Here is a tiny trained network, its code and every weight. The questions are about switching its units off for an input and a target symbol, where a switched-off unit gives its printed mean instead of its output.

import numpy as np


def w(rows, s, z=0):
    codes = np.array(rows[::2]) - 128.0
    scale = np.full(codes.shape[1], s)
    scale[-1] = z or s
    return codes * scale


def f(y):
    return y / 2 * (1 + np.tanh(0.7978845608 * (y + 0.044715 * y**3)))


def softmax(a):
    e = np.exp(a - a.max(-1, keepdims=True))
    return e / e.sum(-1, keepdims=True)


def log_softmax(a):
    a = a - a.max(-1, keepdims=True)
    return a - np.log(np.exp(a).sum(-1, keepdims=True))


def net(x, mask):
    ids = ['ΓΔΞΣΦΨαβεζλτω'.index(c) for c in x.split()]
    T = len(ids)
    res = E[ids] + P[:T]
    u = 0
    for l in range(2):
        q, k, v = (res @ M[l].T for M in (Q, K, V))
        z = softmax(np.where(np.tri(T) > 0, q @ k.T / 2**0.5, -1e9)) @ v
        res = res + np.where(mask[u], z, O[l][:, -1]) @ O[l][:, :-1]
        u += 1
        y = f(res @ A[l][:, :-1].T + A[l][:, -1])
        res = res + np.where(mask[u : u + 16], y, B[l][:, -1]) @ B[l][:, :-1]
        u += 16
    return log_softmax(res[-1] @ U[:, :-1].T + U[:, -1])


Q, K, V, O, A, B = {}, {}, {}, {}, {}, {}
E = w([
[127,90,199],'Γ',
[119,159,102],'Δ',
[126,94,194],'Ξ',
[135,83,191],'Σ',
[112,152,119],'Φ',
[127,144,108],'Ψ',
[121,170,79],'α',
[151,114,176],'β',
[206,9,147],'ε',
[180,117,176],'ζ',
[173,126,192],'λ',
[191,46,119],'τ',
[134,141,129],'ω',
],0.015)
P = w([
[111,151,107],'0',
[78,83,125],'1',
[85,86,122],'2',
[147,163,139],'3',
[119,140,130],'4',
[42,87,76],'5',
[159,137,82],'6',
[190,221,130],'7',
[52,158,114],'8',
[6,80,58],'9',
[186,115,76],'10',
[242,188,146],'11',
],0.011)
Q[0] = w([
[148,204,186],'0.h0',
[5,69,110],'0.h0',
],0.018)
K[0] = w([
[84,64,68],'0.h0',
[251,176,129],'0.h0',
],0.016)
V[0] = w([
[254,50,44],'0.h0',
[158,96,141],'0.h0',
],0.013)
O[0] = w([
[254,55,100,250],'0.h0',
[142,147,89,209],'0.h0',
],0.0095,0.0011)
A[0] = w([
[106,72,160,78],'0.n0',
[57,170,146,49],'0.n1',
[109,74,120,128],'0.n2',
[155,97,147,59],'0.n3',
[137,182,24,57],'0.n4',
[120,100,98,126],'0.n5',
[100,85,119,104],'0.n6',
[98,79,123,147],'0.n7',
[132,87,85,5],'0.n8',
[117,160,59,49],'0.n9',
[132,166,186,69],'0.n10',
[155,145,254,141],'0.n11',
[97,120,14,175],'0.n12',
[187,239,144,93],'0.n13',
[118,100,95,125],'0.n14',
[82,85,142,150],'0.n15',
],0.0072,0.0029)
B[0] = w([
[151,190,153,147],'0.n0',
[21,150,113,158],'0.n1',
[160,178,153,188],'0.n2',
[84,173,154,158],'0.n3',
[109,105,213,170],'0.n4',
[146,146,151,162],'0.n5',
[145,168,140,140],'0.n6',
[160,186,141,185],'0.n7',
[104,150,169,126],'0.n8',
[89,100,172,112],'0.n9',
[76,90,107,115],'0.n10',
[117,120,47,236],'0.n11',
[183,151,239,255],'0.n12',
[118,2,80,198],'0.n13',
[145,147,152,161],'0.n14',
[143,204,129,180],'0.n15',
],0.015,0.0017)
Q[1] = w([
[152,133,97],'1.h0',
[95,3,91],'1.h0',
],0.0069)
K[1] = w([
[121,136,97],'1.h0',
[170,254,163],'1.h0',
],0.0095)
V[1] = w([
[157,203,7],'1.h0',
[124,74,112],'1.h0',
],0.02)
O[1] = w([
[96,8,242,10],'1.h0',
[112,96,73,7],'1.h0',
],0.014,0.002)
A[1] = w([
[131,136,115,107],'1.n0',
[137,101,90,102],'1.n1',
[125,124,133,52],'1.n2',
[19,145,99,30],'1.n3',
[136,125,127,127],'1.n4',
[134,140,115,89],'1.n5',
[31,145,134,173],'1.n6',
[79,138,111,168],'1.n7',
[124,131,126,78],'1.n8',
[142,156,122,55],'1.n9',
[86,106,134,100],'1.n10',
[139,144,159,140],'1.n11',
[99,178,120,73],'1.n12',
[126,101,107,123],'1.n13',
[6,151,116,2],'1.n14',
[119,139,134,74],'1.n15',
],0.013,0.0052)
B[1] = w([
[129,99,155,141],'1.n0',
[105,109,188,148],'1.n1',
[186,174,144,96],'1.n2',
[180,145,227,194],'1.n3',
[117,126,132,137],'1.n4',
[130,95,159,143],'1.n5',
[132,95,33,253],'1.n6',
[86,112,71,188],'1.n7',
[156,133,129,103],'1.n8',
[137,71,166,163],'1.n9',
[157,136,138,152],'1.n10',
[103,133,76,187],'1.n11',
[142,135,79,198],'1.n12',
[118,119,162,126],'1.n13',
[96,184,248,198],'1.n14',
[145,148,117,107],'1.n15',
],0.018,0.0042)
U = w([
[34,158,150,142],'Γ',
[56,240,37,147],'Δ',
[44,152,150,101],'Ξ',
[35,80,52,132],'Σ',
[72,221,127,23],'Φ',
[78,113,51,254],'Ψ',
[135,193,1,149],'α',
[55,21,52,212],'β',
[211,84,100,59],'ε',
[159,96,131,158],'ζ',
[73,16,72,166],'λ',
[217,162,145,181],'τ',
[59,134,66,66],'ω',
],0.0056,0.0038)

Each question gives the input, a string of symbols that net reads in full, and the target symbol t.
The units are the heads (2 rows each of Q, K, V and O) and the neurons (one row each of A and B). Each row of codes is followed by its name. A weight is (code - 128) times the scale printed after its matrix; where a second scale follows, it is the last column's (O, A, B and U).
mask holds one flag per unit, layer by layer, with each layer's heads first. A switched-off unit (its flag False) gives its mean, the last column of its rows in O or B, instead of its output. The means were averaged over made-up inputs and are rounded, as every weight is.
A unit's drop is (log p(t) with every unit on - log p(t) with that unit switched off) / (log p(t) with every unit on - log p(t) with every unit switched off).
The circuit of an input: a set's keep is (log p(t) with only the set's units on - log p(t) with every unit switched off) / (log p(t) with every unit on - log p(t) with every unit switched off). Starting from the 12 units with the biggest drops (on a tie, the unit counted first), units are removed one at a time, each time the one whose removal leaves the highest keep (on an exact tie, the one counted first), for as long as the keep stays at least 0.8.
circuit, biggest first: the units of the circuit, biggest drop first
unit that matters most: the unit with the biggest drop
k most important neurons: the k neurons with the biggest drops, biggest first
k most important neurons of layer l: the k neurons of layer l with the biggest drops, biggest first
input Δ α Φ α ζ Φ β τ α α, target τ: circuit, biggest first : 0.h0; 0.n12
input Γ Φ ε α ε α α ε Γ, target τ: circuit, biggest first : 0.h0; 1.n6
input α β α α α α α ε Φ Δ, target τ: circuit, biggest first : 0.h0; 0.n12
input ε Δ Δ, target τ: circuit, biggest first : 0.h0; 0.n12; 1.n6
input ε ε ε ω, target ε: circuit, biggest first : 0.h0
input α Γ Ξ, target Δ: circuit, biggest first : 0.h0; 1.h0
input Γ Γ Φ α ω Ψ Γ Γ Φ, target Γ: circuit, biggest first : 1.n14; 0.h0
input α α α Δ Γ Φ, target Δ: 2 most important neurons of layer 1 : 1.n6; 1.n12
input Ψ α Σ λ ζ Γ α α α β, target α: 2 most important neurons : 0.n4; 0.n13
input λ ζ Φ α λ ε Ψ λ ω α ω Ξ, target α: 2 most important neurons : 0.n12; 0.n13
input β λ Γ α ω Γ Γ α τ Γ, target α: 3 most important neurons of layer 0 : 0.n13; 0.n4; 0.n15
input ε τ α Γ Ξ Σ Ξ α ε ω, target α: 2 most important neurons : 0.n13; 0.n4
input α ε Φ, target α: 3 most important neurons of layer 0 : 0.n11; 0.n4; 0.n12
input ε ε ε λ α α α, target τ: circuit, biggest first : 0.n12; 0.h0
input Ξ Γ ζ Σ Γ Ξ Γ Γ λ α, target Γ: most important neuron of layer 1 : 1.n14
input α Φ α Ξ α Δ, target Δ: circuit, biggest first : 0.n12; 0.h0; 1.n12; 1.h0
input Σ α ω λ ε α ε β τ α, target β: 3 most important neurons of layer 0 : 0.n12; 0.n11; 0.n13
input ε λ α Ξ ε Γ Ξ Φ, target Γ: circuit, biggest first : 1.n14; 0.h0; 0.n1
input α Γ Σ, target α: circuit, biggest first : 1.h0; 0.n0
input Σ Σ Φ α λ λ α ζ, target β: unit that matters most : 0.n13
input τ Δ Ξ β Γ Δ Ψ α ε ω, target α: 3 most important neurons of layer 0 : 0.n4; 0.n13; 0.n15
